Here is a tiny trained network, its code and every weight. The questions are about switching its units off for an input and a target symbol, where a switched-off unit gives its printed mean instead of its output.

import numpy as np


def w(rows, s, z=0):
    codes = np.array(rows[::2]) - 128.0
    scale = np.full(codes.shape[1], s)
    scale[-1] = z or s
    return codes * scale


def norm(h):
    return h / np.sqrt((h * h).mean(-1, keepdims=True) + 1e-5)


def f(y):
    return np.maximum(y, 0)


def softmax(a):
    e = np.exp(a - a.max(-1, keepdims=True))
    return e / e.sum(-1, keepdims=True)


def log_softmax(a):
    a = a - a.max(-1, keepdims=True)
    return a - np.log(np.exp(a).sum(-1, keepdims=True))


def net(x, mask):
    ids = ['εθλμξπσψω'.index(c) for c in x.split()]
    T = len(ids)
    res = E[ids] + P[:T]
    u = 0
    for l in range(2):
        r = norm(res)
        for j in range(2):
            rows = slice(2 * j, 2 * j + 2)
            q, k, v = (r @ M[l][rows].T for M in (Q, K, V))
            z = softmax(np.where(np.tri(T) > 0, q @ k.T / 2**0.5, -1e9)) @ v
            o = O[l][rows]
            res = res + np.where(mask[u + j], z, o[:, -1]) @ o[:, :-1]
        u += 2
        y = f(norm(res) @ A[l][:, :-1].T + A[l][:, -1])
        res = res + np.where(mask[u : u + 8], y, B[l][:, -1]) @ B[l][:, :-1]
        u += 8
    return log_softmax(norm(res)[-1] @ U[:, :-1].T + U[:, -1])


Q, K, V, O, A, B = {}, {}, {}, {}, {}, {}
E = w([
[69,157,139,128],'ε',
[106,183,126,109],'θ',
[126,126,211,220],'λ',
[169,179,127,174],'μ',
[76,149,129,115],'ξ',
[2,179,19,128],'π',
[67,173,128,103],'σ',
[34,76,113,146],'ψ',
[79,103,115,132],'ω',
],0.0075)
P = w([
[207,113,167,96],'0',
[166,254,57,142],'1',
[54,93,186,45],'2',
[148,219,53,175],'3',
[55,109,188,61],'4',
[109,205,55,189],'5',
[52,126,191,73],'6',
[94,205,64,202],'7',
[51,134,190,77],'8',
[117,211,58,209],'9',
],0.0083)
Q[0] = w([
[102,80,78,165],'L0H0',
[170,46,142,135],'L0H0',
[21,74,254,65],'L0H1',
[138,94,32,209],'L0H1',
],0.0095)
K[0] = w([
[172,88,129,25],'L0H0',
[115,64,162,118],'L0H0',
[42,151,150,200],'L0H1',
[181,55,2,71],'L0H1',
],0.0091)
V[0] = w([
[134,48,135,3],'L0H0',
[235,58,112,60],'L0H0',
[134,144,193,225],'L0H1',
[131,165,236,56],'L0H1',
],0.0055)
O[0] = w([
[116,172,166,75,4],'L0H0',
[102,254,130,195,16],'L0H0',
[87,124,196,137,159],'L0H1',
[129,63,124,151,223],'L0H1',
],0.0083,0.0043)
A[0] = w([
[144,107,66,98,3],'L0N0',
[197,122,67,254,222],'L0N1',
[96,80,148,228,94],'L0N2',
[108,69,92,180,10],'L0N3',
[64,206,74,170,155],'L0N4',
[95,168,40,178,25],'L0N5',
[232,64,154,52,140],'L0N6',
[7,150,113,113,52],'L0N7',
],0.0075,0.003)
B[0] = w([
[210,243,154,111,137],'L0N0',
[108,98,121,32,254],'L0N1',
[182,156,66,59,200],'L0N2',
[222,236,163,152,168],'L0N3',
[213,87,92,143,187],'L0N4',
[140,105,253,153,184],'L0N5',
[38,93,81,124,147],'L0N6',
[199,88,95,28,166],'L0N7',
],0.0064,0.0076)
Q[1] = w([
[80,86,119,75],'L1H0',
[228,112,129,95],'L1H0',
[139,163,110,212],'L1H1',
[253,145,133,132],'L1H1',
],0.014)
K[1] = w([
[202,84,116,188],'L1H0',
[152,196,225,114],'L1H0',
[193,118,175,103],'L1H1',
[121,248,180,115],'L1H1',
],0.012)
V[1] = w([
[148,173,101,206],'L1H0',
[152,40,137,198],'L1H0',
[101,69,254,70],'L1H1',
[234,29,98,116],'L1H1',
],0.0087)
O[1] = w([
[169,82,131,254,88],'L1H0',
[183,106,208,134,95],'L1H0',
[187,201,150,222,254],'L1H1',
[210,166,182,84,216],'L1H1',
],0.0087,0.0053)
A[1] = w([
[180,142,177,99,163],'L1N0',
[167,154,83,101,147],'L1N1',
[196,98,98,68,125],'L1N2',
[89,229,185,69,2],'L1N3',
[87,67,108,57,80],'L1N4',
[153,172,221,165,141],'L1N5',
[27,69,116,96,121],'L1N6',
[47,142,248,149,60],'L1N7',
],0.013,0.0065)
B[1] = w([
[115,104,76,97,244],'L1N0',
[135,133,169,112,197],'L1N1',
[97,130,167,177,231],'L1N2',
[172,124,131,221,149],'L1N3',
[75,185,73,88,158],'L1N4',
[92,84,116,112,209],'L1N5',
[180,89,201,116,143],'L1N6',
[249,130,199,19,154],'L1N7',
],0.016,0.011)
U = w([
[109,125,248,173,111],'ε',
[141,247,168,103,168],'θ',
[221,115,145,52,140],'λ',
[24,24,112,113,3],'μ',
[130,179,29,129,210],'ξ',
[39,205,130,12,18],'π',
[26,170,153,161,168],'σ',
[202,184,121,174,202],'ψ',
[132,93,116,213,151],'ω',
],0.013,0.0051)

Each question gives the input, a string of symbols that net reads in full, and the target symbol t.
The units are the heads (2 rows each of Q, K, V and O) and the neurons (one row each of A and B). Each row of codes is followed by its name. A weight is (code - 128) times the scale printed after its matrix; where a second scale follows, it is the last column's (O, A, B and U).
mask holds one flag per unit, layer by layer, with each layer's heads first. A switched-off unit (its flag False) gives its mean, the last column of its rows in O or B, instead of its output. The means were averaged over made-up inputs and are rounded, as every weight is.
A unit's drop is (log p(t) with every unit on - log p(t) with that unit switched off) / (log p(t) with every unit on - log p(t) with every unit switched off).
The circuit of an input: a set's keep is (log p(t) with only the set's units on - log p(t) with every unit switched off) / (log p(t) with every unit on - log p(t) with every unit switched off). Starting from the 12 units with the biggest drops (on a tie, the unit counted first), units are removed one at a time, each time the one whose removal leaves the highest keep (on an exact tie, the one counted first), for as long as the keep stays at least 0.8.
units of the circuit, in order: the units of the circuit, biggest drop first
k most important neurons: the k neurons with the biggest drops, biggest first
top k neurons in layer l: the k neurons of layer l with the biggest drops, biggest first
input ε ω λ λ ξ, target λ: 2 most important neurons -> (L1N7, L0N4)
input μ π ψ ε μ ξ σ ω, target ε: top 2 neurons in layer 1 -> (L1N2, L1N5)
input ω μ ε, target μ: units of the circuit, in order -> (L0H1, L0H0, L1N7, L1H0)
input θ ω π ω ψ π ω, target π: units of the circuit, in order -> (L1N4)
input σ λ ω λ θ ψ, target ξ: units of the circuit, in order -> (L0H0, L0N4, L1N7, L1N5)
input ψ λ σ, target λ: units of the circuit, in order -> (L1H1, L1N3, L1N0)
input ξ λ λ ε λ σ π ω, target ω: 3 most important neurons -> (L0N2, L0N1, L0N7)
input μ λ π λ σ π ξ μ, target ε: top 3 neurons in layer 0 -> (L0N5, L0N7, L0N2)
input σ ξ μ λ σ ε, target ξ: top 4 neurons in layer 1 -> (L1N2, L1N7, L1N5, L1N0)
input σ λ ω θ μ ω σ ε λ σ, target ξ: 2 most important neurons -> (L0N4, L0N2)
input π μ μ, target μ: 2 most important neurons -> (L0N6, L0N4)
input σ π λ ξ λ σ ω μ, target ξ: 2 most important neurons -> (L0N4, L0N2)
input σ λ ε λ ψ ε, target ξ: units of the circuit, in order -> (L1N5, L1N7)
input π ω ξ σ ψ σ μ μ, target π: units of the circuit, in order -> (L1H1, L0H1, L1N4)
input λ σ μ ω λ λ ε, target λ: units of the circuit, in order -> (L1N7, L0N1)
input π θ λ λ, target π: units of the circuit, in order -> (L1H1, L1N4)
input σ μ θ, target μ: 2 most important neurons -> (L0N2, L0N7)
input ψ θ μ π, target θ: units of the circuit, in order -> (L1N0)
input ε ξ ψ σ ψ λ, target ψ: top 2 neurons in layer 0 -> (L0N4, L0N7)
input ω λ θ ω ω μ θ ξ, target μ: top 2 neurons in layer 0 -> (L0N5, L0N1)
input ω σ σ, target σ: top 2 neurons in layer 1 -> (L1N4, L1N7)
input λ θ μ θ λ λ π ξ, target λ: 2 most important neurons -> (L0N3, L1N0)
input ω ω ω, target ω: top 3 neurons in layer 1 -> (L1N3, L1N7, L1N0)
input λ ω λ λ ξ π σ ψ, target λ: 2 most important neurons -> (L0N4, L0N3)
input σ θ μ ξ σ λ ω, target λ: top 2 neurons in layer 1 -> (L1N7, L1N3)
